Below is a small trained network, with its code and all its weights. Each question gives an input and a target symbol and asks what happens when units are switched off, that is, made to give their printed mean instead of their output.

import numpy as np


def w(rows, s, z=0):
    codes = np.array(rows[::2]) - 128.0
    scale = np.full(codes.shape[1], s)
    scale[-1] = z or s
    return codes * scale


def norm(h):
    return h / np.sqrt((h * h).mean(-1, keepdims=True) + 1e-5)


def softmax(a):
    e = np.exp(a - a.max(-1, keepdims=True))
    return e / e.sum(-1, keepdims=True)


def log_softmax(a):
    a = a - a.max(-1, keepdims=True)
    return a - np.log(np.exp(a).sum(-1, keepdims=True))


def net(x, mask):
    ids = ['ΓΠΦΩδζμτ'.index(c) for c in x.split()]
    T = len(ids)
    res = E[ids] + P[:T]
    u = 0
    for l in range(2):
        r = norm(res)
        for j in range(3):
            rows = slice(2 * j, 2 * j + 2)
            q, k, v = (r @ M[l][rows].T for M in (Q, K, V))
            z = softmax(np.where(np.tri(T) > 0, q @ k.T / 2**0.5, -1e9)) @ v
            o = O[l][rows]
            res = res + np.where(mask[u + j], z, o[:, -1]) @ o[:, :-1]
        u += 3
    return log_softmax(norm(res)[-1] @ U[:, :-1].T + U[:, -1])


Q, K, V, O = {}, {}, {}, {}
E = w([
[77,108,147,142],'Γ',
[133,94,152,180],'Π',
[71,59,113,147],'Φ',
[124,149,122,13],'Ω',
[127,117,90,33],'δ',
[119,139,76,147],'ζ',
[254,157,79,161],'μ',
[167,174,86,179],'τ',
],0.011)
P = w([
[91,138,194,88],'0',
[140,89,15,177],'1',
[143,116,168,151],'2',
[126,127,200,84],'3',
[128,104,2,164],'4',
[141,127,175,150],'5',
[129,129,208,79],'6',
[110,102,3,160],'7',
[142,127,180,170],'8',
],0.008)
Q[0] = w([
[177,254,146,139],'L0H0',
[95,135,142,63],'L0H0',
[216,126,174,18],'L0H1',
[87,163,83,183],'L0H1',
[110,158,34,132],'L0H2',
[142,65,65,109],'L0H2',
],0.013)
K[0] = w([
[193,210,151,99],'L0H0',
[96,99,174,41],'L0H0',
[133,200,232,127],'L0H1',
[171,100,6,121],'L0H1',
[219,211,131,130],'L0H2',
[144,129,133,75],'L0H2',
],0.012)
V[0] = w([
[170,59,60,135],'L0H0',
[32,106,70,3],'L0H0',
[172,68,60,154],'L0H1',
[109,91,59,115],'L0H1',
[34,136,112,103],'L0H2',
[155,144,53,74],'L0H2',
],0.0055)
O[0] = w([
[181,138,3,135,185],'L0H0',
[213,116,205,215,10],'L0H0',
[158,202,223,58,252],'L0H1',
[113,196,223,119,222],'L0H1',
[71,224,207,8,82],'L0H2',
[64,38,107,119,91],'L0H2',
],0.0041,0.0016)
Q[1] = w([
[95,121,75,114],'L1H0',
[105,155,169,129],'L1H0',
[216,15,141,21],'L1H1',
[39,154,117,251],'L1H1',
[127,211,150,51],'L1H2',
[59,112,57,79],'L1H2',
],0.012)
K[1] = w([
[150,171,132,71],'L1H0',
[136,57,110,119],'L1H0',
[118,10,225,155],'L1H1',
[114,192,5,132],'L1H1',
[127,171,152,46],'L1H2',
[109,138,53,91],'L1H2',
],0.013)
V[1] = w([
[150,24,80,24],'L1H0',
[128,3,210,179],'L1H0',
[187,203,52,98],'L1H1',
[66,115,47,142],'L1H1',
[89,191,151,199],'L1H2',
[105,202,9,103],'L1H2',
],0.006)
O[1] = w([
[172,10,80,75,37],'L1H0',
[96,33,241,120,19],'L1H0',
[64,204,192,172,254],'L1H1',
[109,168,215,86,250],'L1H1',
[219,2,63,114,192],'L1H2',
[44,34,218,72,210],'L1H2',
],0.0048,0.0017)
U = w([
[176,191,220,12,64],'Γ',
[214,146,172,243,3],'Π',
[110,79,246,132,87],'Φ',
[152,112,144,19,156],'Ω',
[130,12,143,111,170],'δ',
[14,193,116,11,98],'ζ',
[193,52,57,244,119],'μ',
[119,201,20,148,198],'τ',
],0.012,0.0058)

Each question gives the input, a string of symbols that net reads in full, and the target symbol t.
The units are the heads (2 rows each of Q, K, V and O). Each row of codes is followed by its name. A weight is (code - 128) times the scale printed after its matrix; where a second scale follows, it is the last column's (O and U).
mask holds one flag per head, layer by layer. A switched-off head (its flag False) gives its mean, the last column of its rows in O, instead of its output. The means were averaged over made-up inputs and are rounded, as every weight is.
A unit's drop is (log p(t) with every unit on - log p(t) with that unit switched off) / (log p(t) with every unit on - log p(t) with every unit switched off).
The circuit of an input: a set's keep is (log p(t) with only the set's units on - log p(t) with every unit switched off) / (log p(t) with every unit on - log p(t) with every unit switched off). Starting from all 6 units, units are removed one at a time, each time the one whose removal leaves the highest keep (on an exact tie, the one counted first), for as long as the keep stays at least 0.8.
units of the circuit, in order: the units of the circuit, biggest drop first
unit that matters most: the unit with the biggest drop
which heads matter: for each layer, one digit per head in row order, 1 if its drop is at least 0.15 and else 0, layers parted by /
drop of u: that unit's drop, to one decimal
input Γ δ ζ Γ Φ, target ζ: which heads matter -> 011 / 011
input Π Ω ζ Π, target μ: which heads matter -> 000 / 011
input Π μ Φ Π τ Φ, target Π: which heads matter -> 111 / 001
input δ Γ μ Π Γ, target μ: units of the circuit, in order -> [L0H2]
input τ Ω δ Φ Φ Ω τ Π, target τ: which heads matter -> 100 / 110
input τ τ τ Γ μ μ ζ, target Π: which heads matter -> 100 / 001
input Φ ζ τ τ Π, target τ: units of the circuit, in order -> [L1H0; L0H0]
input τ Γ τ, target Γ: units of the circuit, in order -> [L0H1; L0H0]
input δ Φ Π τ μ Π τ Γ Φ, target Π: which heads matter -> 110 / 001
input μ μ Γ, target Γ: units of the circuit, in order -> [L0H2; L0H1]
input τ Π Φ Φ Γ ζ, target ζ: which heads matter -> 101 / 000
input Π μ ζ δ δ Φ Π, target μ: units of the circuit, in order -> [L1H2; L1H1]
input δ Π ζ τ μ τ δ Ω, target τ: units of the circuit, in order -> [L1H0; L0H0]
input Π τ Γ Φ τ δ μ, target τ: units of the circuit, in order -> [L1H2]
input τ Γ Ω Π τ Γ ζ Φ, target ζ: units of the circuit, in order -> [L1H1; L0H1]
input μ Ω ζ, target ζ: units of the circuit, in order -> [L0H0; L1H2]
input Γ μ ζ ζ Γ, target ζ: which heads matter -> 010 / 010
input τ δ Ω ζ Π, target ζ: which heads matter -> 111 / 011
input Γ τ Π μ, target τ: drop of L1H2 -> 0.1
input ζ Π Π Φ Φ, target Φ: drop of L0H0 -> 0.5
input τ Γ δ ζ μ τ, target Γ: drop of L0H1 -> 1.0
input δ μ μ τ, target ζ: drop of L0H0 -> 1.9
input μ Π δ, target δ: unit that matters most -> L0H2
